Here is a tiny trained network, its code and every weight. The questions are about switching its units off for an input and a class, where a switched-off unit gives its printed mean instead of its output.

import numpy as np


def w(rows, s, z=0):
    codes = np.array(rows[::2]) - 128.0
    scale = np.full(codes.shape[1], s)
    scale[-1] = z or s
    return codes * scale


def norm(h):
    return h / np.sqrt((h * h).mean(-1, keepdims=True) + 1e-5)


def f(y):
    return np.maximum(y, 0)


def log_softmax(a):
    a = a - a.max(-1, keepdims=True)
    return a - np.log(np.exp(a).sum(-1, keepdims=True))


def net(x, mask):
    res = np.array(x, float).reshape(1, 7) / 4 @ E
    u = 0
    for l in range(2):
        y = f(norm(res) @ A[l][:, :-1].T + A[l][:, -1])
        res = res + np.where(mask[u : u + 8], y, B[l][:, -1]) @ B[l][:, :-1]
        u += 8
    return log_softmax(norm(res)[-1] @ U[:, :-1].T + U[:, -1])


A, B = {}, {}
E = w([
[172,155,87,179,111,99,143,167,135],'x0',
[121,138,125,158,135,127,121,139,136],'x1',
[171,99,108,154,204,100,80,114,8],'x2',
[113,122,142,120,117,131,97,126,126],'x3',
[117,254,36,70,149,227,94,52,132],'x4',
[149,136,120,129,127,111,154,125,127],'x5',
[52,166,108,10,144,40,98,220,95],'x6',
],0.0069)
A[0] = w([
[163,97,124,177,88,188,143,69,152,12],'0.n0',
[95,56,154,147,86,108,187,114,135,116],'0.n1',
[164,123,106,118,156,103,116,85,69,77],'0.n2',
[159,133,133,178,118,178,117,31,139,1],'0.n3',
[123,229,46,115,134,171,120,15,139,70],'0.n4',
[124,93,76,157,173,139,109,99,45,30],'0.n5',
[106,145,137,96,83,169,183,141,254,70],'0.n6',
[67,168,73,92,118,116,142,136,93,173],'0.n7',
],0.0096,0.0029)
B[0] = w([
[136,199,153,120,219,91,194,214,3,207],'0.n0',
[152,88,64,144,181,91,90,167,182,212],'0.n1',
[86,174,59,160,55,184,140,80,145,178],'0.n2',
[176,187,245,97,145,44,183,143,92,206],'0.n3',
[146,29,160,137,156,222,46,144,236,254],'0.n4',
[78,116,61,139,43,42,135,87,83,189],'0.n5',
[78,99,50,176,76,82,114,63,2,245],'0.n6',
[139,223,139,102,157,134,159,139,198,198],'0.n7',
],0.009,0.0079)
A[1] = w([
[99,150,81,152,141,170,101,103,79,254],'1.n0',
[147,10,125,158,169,99,84,154,145,231],'1.n1',
[177,63,111,116,150,97,117,159,177,122],'1.n2',
[130,163,105,131,87,82,181,106,97,145],'1.n3',
[39,218,128,69,170,102,138,172,149,27],'1.n4',
[86,132,106,171,50,119,120,4,107,176],'1.n5',
[63,72,134,88,106,132,153,102,100,114],'1.n6',
[150,136,57,82,111,125,117,185,157,105],'1.n7',
],0.011,0.0017)
B[1] = w([
[77,62,83,3,52,71,128,112,171,206],'1.n0',
[122,186,136,29,76,233,109,87,233,254],'1.n1',
[153,158,129,108,160,240,76,28,201,196],'1.n2',
[82,124,146,68,130,189,48,140,104,215],'1.n3',
[234,112,212,255,191,94,217,193,39,206],'1.n4',
[100,110,89,223,85,26,163,198,109,240],'1.n5',
[130,142,73,243,161,112,114,103,123,173],'1.n6',
[110,94,185,134,147,152,155,78,92,184],'1.n7',
],0.0075,0.0085)
U = w([
[166,118,108,91,145,188,51,93,214,248],'0',
[205,149,189,132,197,109,159,163,3,56],'1',
[83,91,34,144,59,76,94,107,57,68],'2',
],0.011,0.0014)

Each question gives the input, the list of numbers given to net, and the class t.
The units are the neurons (one row each of A and B). Each row of codes is followed by its name. A weight is (code - 128) times the scale printed after its matrix; where a second scale follows, it is the last column's (A, B and U).
mask holds one flag per neuron, layer by layer. A switched-off neuron (its flag False) gives its mean, the last column of its row in B, instead of its output. The means were averaged over made-up inputs and are rounded, as every weight is.
A unit's drop is (log p(t) with every unit on - log p(t) with that unit switched off) / (log p(t) with every unit on - log p(t) with every unit switched off).
The circuit of an input: a set's keep is (log p(t) with only the set's units on - log p(t) with every unit switched off) / (log p(t) with every unit on - log p(t) with every unit switched off). Starting from the 12 units with the biggest drops (on a tie, the unit counted first), units are removed one at a time, each time the one whose removal leaves the highest keep (on an exact tie, the one counted first), for as long as the keep stays at least 0.8.
units of the circuit, in order: the units of the circuit, biggest drop first
unit that matters most: the unit with the biggest drop
k most important neurons: the k neurons with the biggest drops, biggest first
top k neurons in layer l: the k neurons of layer l with the biggest drops, biggest first
drop when u is switched off: that unit's drop, to one decimal
input [-2,-4,-4,2,-1,-3,-4], class 1: unit that matters most	0.n0
input [7,8,6,-5,4,-5,6], class 1: 3 most important neurons	0.n7, 1.n4, 0.n6
input [-2,1,7,2,-6,-3,-3], class 2: 4 most important neurons	0.n5, 0.n4, 0.n2, 1.n5
input [-8,2,2,-5,2,0,3], class 1: top 2 neurons in layer 1	1.n4, 1.n1
input [7,7,6,-6,-5,2,0], class 2: top 2 neurons in layer 0	0.n4, 0.n5
input [-5,-2,5,7,3,5,-5], class 1: 3 most important neurons	0.n3, 0.n6, 0.n0
input [5,1,-3,-5,-8,1,-8], class 0: top 2 neurons in layer 1	1.n1, 1.n4
input [3,3,-3,-1,3,-5,-6], class 1: 2 most important neurons	0.n3, 0.n0
input [-2,8,3,0,3,-2,2], class 0: 2 most important neurons	0.n4, 0.n6
input [7,-5,-5,8,4,1,-3], class 2: 2 most important neurons	0.n6, 0.n1
input [5,-8,-6,-2,-6,6,-3], class 0: top 2 neurons in layer 0	0.n1, 0.n5
input [-2,8,3,4,6,2,-7], class 1: 3 most important neurons	0.n3, 0.n0, 0.n1
input [-6,3,8,3,6,7,-6], class 2: 2 most important neurons	0.n5, 0.n2
input [-5,1,-7,8,-1,0,2], class 2: units of the circuit, in order	0.n6
input [2,-8,-2,3,-6,7,-6], class 0: top 3 neurons in layer 1	1.n1, 1.n4, 1.n2
input [-7,1,-4,3,-5,-8,-6], class 1: 4 most important neurons	0.n0, 0.n4, 0.n3, 1.n0
input [7,-1,6,-6,-5,5,-3], class 2: 2 most important neurons	0.n4, 0.n5
input [2,3,-5,7,3,-5,2], class 2: drop when 0.n6 is switched off	4.4
input [-2,7,2,-2,4,6,3], class 0: drop when 0.n4 is switched off	3.6
input [5,-7,2,8,3,-2,6], class 1: units of the circuit, in order	1.n4
input [2,-2,-6,7,-4,5,-8], class 1: drop when 0.n0 is switched off	1.1
